Below are the code and all the weights of a small trained network. Each question names an input and a target symbol and asks about switching units off, where a switched-off unit gives its printed mean instead of its output.

import numpy as np


def w(rows, s, z=0):
    codes = np.array(rows[::2]) - 128.0
    scale = np.full(codes.shape[1], s)
    scale[-1] = z or s
    return codes * scale


def norm(h):
    return h / np.sqrt((h * h).mean(-1, keepdims=True) + 1e-5)


def f(y):
    return y / 2 * (1 + np.tanh(0.7978845608 * (y + 0.044715 * y**3)))


def softmax(a):
    e = np.exp(a - a.max(-1, keepdims=True))
    return e / e.sum(-1, keepdims=True)


def log_softmax(a):
    a = a - a.max(-1, keepdims=True)
    return a - np.log(np.exp(a).sum(-1, keepdims=True))


def net(x, mask):
    ids = ['ΛΠΦαβγεζηθμξσω'.index(c) for c in x.split()]
    T = len(ids)
    res = E[ids] + P[:T]
    r = norm(res)
    for j in range(3):
        rows = slice(3 * j, 3 * j + 3)
        q, k, v = (r @ M[0][rows].T for M in (Q, K, V))
        z = softmax(np.where(np.tri(T) > 0, q @ k.T / 3**0.5, -1e9)) @ v
        o = O[0][rows]
        res = res + np.where(mask[j], z, o[:, -1]) @ o[:, :-1]
    y = f(norm(res) @ A[0][:, :-1].T + A[0][:, -1])
    res = res + np.where(mask[3:11], y, B[0][:, -1]) @ B[0][:, :-1]
    return log_softmax(norm(res)[-1] @ U[:, :-1].T + U[:, -1])


Q, K, V, O, A, B = {}, {}, {}, {}, {}, {}
E = w([
[139,151,144],'Λ',
[126,113,126],'Π',
[104,75,2],'Φ',
[158,169,124],'α',
[149,168,104],'β',
[122,105,131],'γ',
[122,106,131],'ε',
[177,143,197],'ζ',
[134,119,105],'η',
[94,99,90],'θ',
[63,49,210],'μ',
[109,15,139],'ξ',
[127,108,119],'σ',
[130,113,114],'ω',
],0.017)
P = w([
[33,252,197],'0',
[107,26,152],'1',
[105,35,136],'2',
[107,38,134],'3',
[108,40,132],'4',
[109,40,135],'5',
[109,39,129],'6',
],0.0043)
Q[0] = w([
[155,61,114],'head 1',
[108,48,145],'head 1',
[63,191,177],'head 1',
[158,182,57],'head 2',
[151,34,103],'head 2',
[250,146,112],'head 2',
[219,84,164],'head 3',
[104,78,83],'head 3',
[156,101,99],'head 3',
],0.024)
K[0] = w([
[63,164,100],'head 1',
[59,107,176],'head 1',
[199,72,161],'head 1',
[161,202,87],'head 2',
[180,47,80],'head 2',
[253,165,138],'head 2',
[138,208,198],'head 3',
[51,140,126],'head 3',
[107,179,119],'head 3',
],0.023)
V[0] = w([
[61,88,143],'head 1',
[102,108,126],'head 1',
[45,161,109],'head 1',
[105,107,139],'head 2',
[119,215,134],'head 2',
[195,150,74],'head 2',
[129,116,140],'head 3',
[175,173,230],'head 3',
[170,255,103],'head 3',
],0.0074)
O[0] = w([
[99,148,165,190],'head 1',
[106,138,144,149],'head 1',
[128,97,205,238],'head 1',
[119,145,110,163],'head 2',
[153,62,124,3],'head 2',
[128,105,183,88],'head 2',
[115,143,135,127],'head 3',
[198,181,101,130],'head 3',
[254,92,61,125],'head 3',
],0.009,0.004)
A[0] = w([
[78,220,94,43],'neuron 1',
[129,21,123,182],'neuron 2',
[112,169,136,25],'neuron 3',
[169,124,252,7],'neuron 4',
[7,89,22,26],'neuron 5',
[120,88,91,90],'neuron 6',
[163,187,145,182],'neuron 7',
[70,149,163,122],'neuron 8',
],0.013,0.0018)
B[0] = w([
[138,155,37,148],'neuron 1',
[78,4,137,245],'neuron 2',
[124,126,84,123],'neuron 3',
[215,172,214,228],'neuron 4',
[217,105,45,253],'neuron 5',
[134,36,136,142],'neuron 6',
[141,192,91,165],'neuron 7',
[35,162,113,236],'neuron 8',
],0.017,0.0047)
U = w([
[170,234,59,205],'Λ',
[114,168,212,159],'Π',
[155,51,47,61],'Φ',
[230,102,91,73],'α',
[211,120,86,141],'β',
[173,75,241,135],'γ',
[94,201,155,55],'ε',
[217,210,196,193],'ζ',
[92,172,78,54],'η',
[37,81,57,251],'θ',
[8,121,210,97],'μ',
[63,158,101,164],'ξ',
[78,225,158,93],'σ',
[113,58,161,134],'ω',
],0.016,0.0019)

Each question gives the input, a string of symbols that net reads in full, and the target symbol t.
The units are the heads (3 rows each of Q, K, V and O) and the neurons (one row each of A and B). Each row of codes is followed by its name. A weight is (code - 128) times the scale printed after its matrix; where a second scale follows, it is the last column's (O, A, B and U).
mask holds one flag per unit, heads first, then neurons. A switched-off unit (its flag False) gives its mean, the last column of its rows in O or B, instead of its output. The means were averaged over made-up inputs and are rounded, as every weight is.
A unit's drop is (log p(t) with every unit on - log p(t) with that unit switched off) / (log p(t) with every unit on - log p(t) with every unit switched off).
The circuit of an input: a set's keep is (log p(t) with only the set's units on - log p(t) with every unit switched off) / (log p(t) with every unit on - log p(t) with every unit switched off). Starting from all 11 units, units are removed one at a time, each time the one whose removal leaves the highest keep (on an exact tie, the one counted first), for as long as the keep stays at least 0.8.
circuit, biggest first: the units of the circuit, biggest drop first
most important unit: the unit with the biggest drop
k most important neurons: the k neurons with the biggest drops, biggest first
which heads matter: for each layer, one digit per head in row order, 1 if its drop is at least 0.15 and else 0, layers parted by /
drop when u is switched off: that unit's drop, to one decimal
input γ θ ω, target σ: which heads matter : 110
input Φ ξ θ Φ ω Φ σ, target θ: circuit, biggest first : (neuron 5; head 3; neuron 8)
input α ω Φ ε, target α: 2 most important neurons : (neuron 8; neuron 2)
input ω Φ ζ θ ε, target γ: most important unit : head 1
input Φ ω Π, target θ: circuit, biggest first : (neuron 5; head 2; neuron 8)
input Π θ θ ε, target ζ: which heads matter : 111
input Φ Λ γ α μ η, target θ: which heads matter : 001
input ω Π ω θ η Λ γ, target γ: which heads matter : 101
input ω θ ζ Π Π, target γ: circuit, biggest first : (head 1; neuron 4)
input α η ε ζ θ ω, target α: 3 most important neurons : (neuron 8; neuron 4; neuron 2)
input Φ θ ω Π, target θ: 2 most important neurons : (neuron 5; neuron 4)
input θ β α σ, target μ: which heads matter : 101
input ζ ω ζ β θ θ γ, target Λ: which heads matter : 011
input ω α Φ α η, target γ: most important unit : head 1
input ω η β Λ Φ σ, target γ: 2 most important neurons : (neuron 4; neuron 2)
input α ξ η, target α: 2 most important neurons : (neuron 8; neuron 2)
input Φ ω α ω θ ω, target θ: 2 most important neurons : (neuron 5; neuron 8)
input θ γ γ, target μ: drop when head 3 is switched off : 0.2
input γ β ε Π, target σ: drop when neuron 5 is switched off : 0.1
input ω ζ ε μ ω γ, target γ: drop when head 1 is switched off : 1.2
input α μ Π θ Φ β ω, target α: most important unit : head 3
input ζ ω ζ, target ζ: drop when neuron 5 is switched off : 0.2
